Below is a small trained network, with its code and all its weights. Each question gives an input and a class and asks what happens when units are switched off, that is, made to give their printed mean instead of their output.

import numpy as np


def w(rows, s, z=0):
    codes = np.array(rows[::2]) - 128.0
    scale = np.full(codes.shape[1], s)
    scale[-1] = z or s
    return codes * scale


def f(y):
    return np.maximum(y, 0)


def log_softmax(a):
    a = a - a.max(-1, keepdims=True)
    return a - np.log(np.exp(a).sum(-1, keepdims=True))


def net(x, mask):
    res = np.array(x, float).reshape(1, 6) / 4 @ E
    y = f(res @ A[0][:, :-1].T + A[0][:, -1])
    res = res + np.where(mask, y, B[0][:, -1]) @ B[0][:, :-1]
    return log_softmax(res[-1] @ U[:, :-1].T + U[:, -1])


A, B = {}, {}
E = w([
[181,171,133,167,151],'x0',
[23,162,160,71,29],'x1',
[203,179,157,44,152],'x2',
[179,59,127,194,26],'x3',
[150,216,202,193,118],'x4',
[123,108,2,171,73],'x5',
],0.0071)
A[0] = w([
[95,150,199,175,181,215],'n1',
[92,170,132,62,76,169],'n2',
[157,145,127,72,9,203],'n3',
[95,127,178,95,176,253],'n4',
[153,173,222,119,140,198],'n5',
[84,31,119,120,134,132],'n6',
[71,72,61,148,120,174],'n7',
[171,178,125,141,251,242],'n8',
[136,91,169,135,86,151],'n9',
[160,73,99,159,74,126],'n10',
[192,95,120,104,154,93],'n11',
[26,100,106,125,153,154],'n12',
[194,100,154,99,185,167],'n13',
[177,170,159,141,150,203],'n14',
],0.012,0.005)
B[0] = w([
[105,174,174,169,136,207],'n1',
[150,177,136,190,67,207],'n2',
[46,138,85,152,76,226],'n3',
[152,192,167,151,139,208],'n4',
[56,161,129,152,127,228],'n5',
[184,156,99,135,44,181],'n6',
[141,135,138,156,14,208],'n7',
[170,184,100,132,239,245],'n8',
[111,147,115,157,133,174],'n9',
[51,72,225,254,142,198],'n10',
[199,67,167,30,140,163],'n11',
[136,175,26,135,90,188],'n12',
[185,148,115,89,152,194],'n13',
[97,137,64,108,176,206],'n14',
],0.0084,0.011)
U = w([
[106,170,6,115,65,89],'0',
[199,106,117,57,136,91],'1',
[95,89,159,202,55,120],'2',
[101,197,70,140,188,253],'3',
[100,71,98,100,152,29],'4',
],0.011,0.003)

Each question gives the input, the list of numbers given to net, and the class t.
The units are the neurons (one row each of A and B). Each row of codes is followed by its name. A weight is (code - 128) times the scale printed after its matrix; where a second scale follows, it is the last column's (A, B and U).
mask holds one flag per neuron, in row order. A switched-off neuron (its flag False) gives its mean, the last column of its row in B, instead of its output. The means were averaged over made-up inputs and are rounded, as every weight is.
A unit's drop is (log p(t) with every unit on - log p(t) with that unit switched off) / (log p(t) with every unit on - log p(t) with every unit switched off).
The circuit of an input: a set's keep is (log p(t) with only the set's units on - log p(t) with every unit switched off) / (log p(t) with every unit on - log p(t) with every unit switched off). Starting from the 12 units with the biggest drops (on a tie, the unit counted first), units are removed one at a time, each time the one whose removal leaves the highest keep (on an exact tie, the one counted first), for as long as the keep stays at least 0.8.
units of the circuit, in order: the units of the circuit, biggest drop first
k most important neurons: the k neurons with the biggest drops, biggest first
drop when u is switched off: that unit's drop, to one decimal
input [-3,-3,6,2,-1,-4], class 1: units of the circuit, in order	(n11; n13)
input [-1,1,-7,1,-3,5], class 2: units of the circuit, in order	(n10)
input [-2,5,3,4,3,3], class 2: units of the circuit, in order	(n8; n12)
input [0,5,7,2,-7,7], class 2: 3 most important neurons	(n10; n8; n14)
input [-2,-5,5,6,-1,1], class 1: units of the circuit, in order	(n11; n5)
input [6,3,5,3,-5,8], class 2: units of the circuit, in order	(n10; n8)
input [1,-7,0,3,-2,-5], class 1: units of the circuit, in order	(n11; n3)
input [-2,7,-6,3,-7,-5], class 0: 2 most important neurons	(n12; n6)
input [5,-7,8,3,-8,2], class 1: drop when n11 is switched off	0.2
input [0,-1,2,6,-8,-2], class 2: drop when n13 is switched off	0.0
input [-4,-7,3,-2,-4,5], class 1: drop when n11 is switched off	0.1
input [6,1,6,6,-8,5], class 2: drop when n10 is switched off	0.4
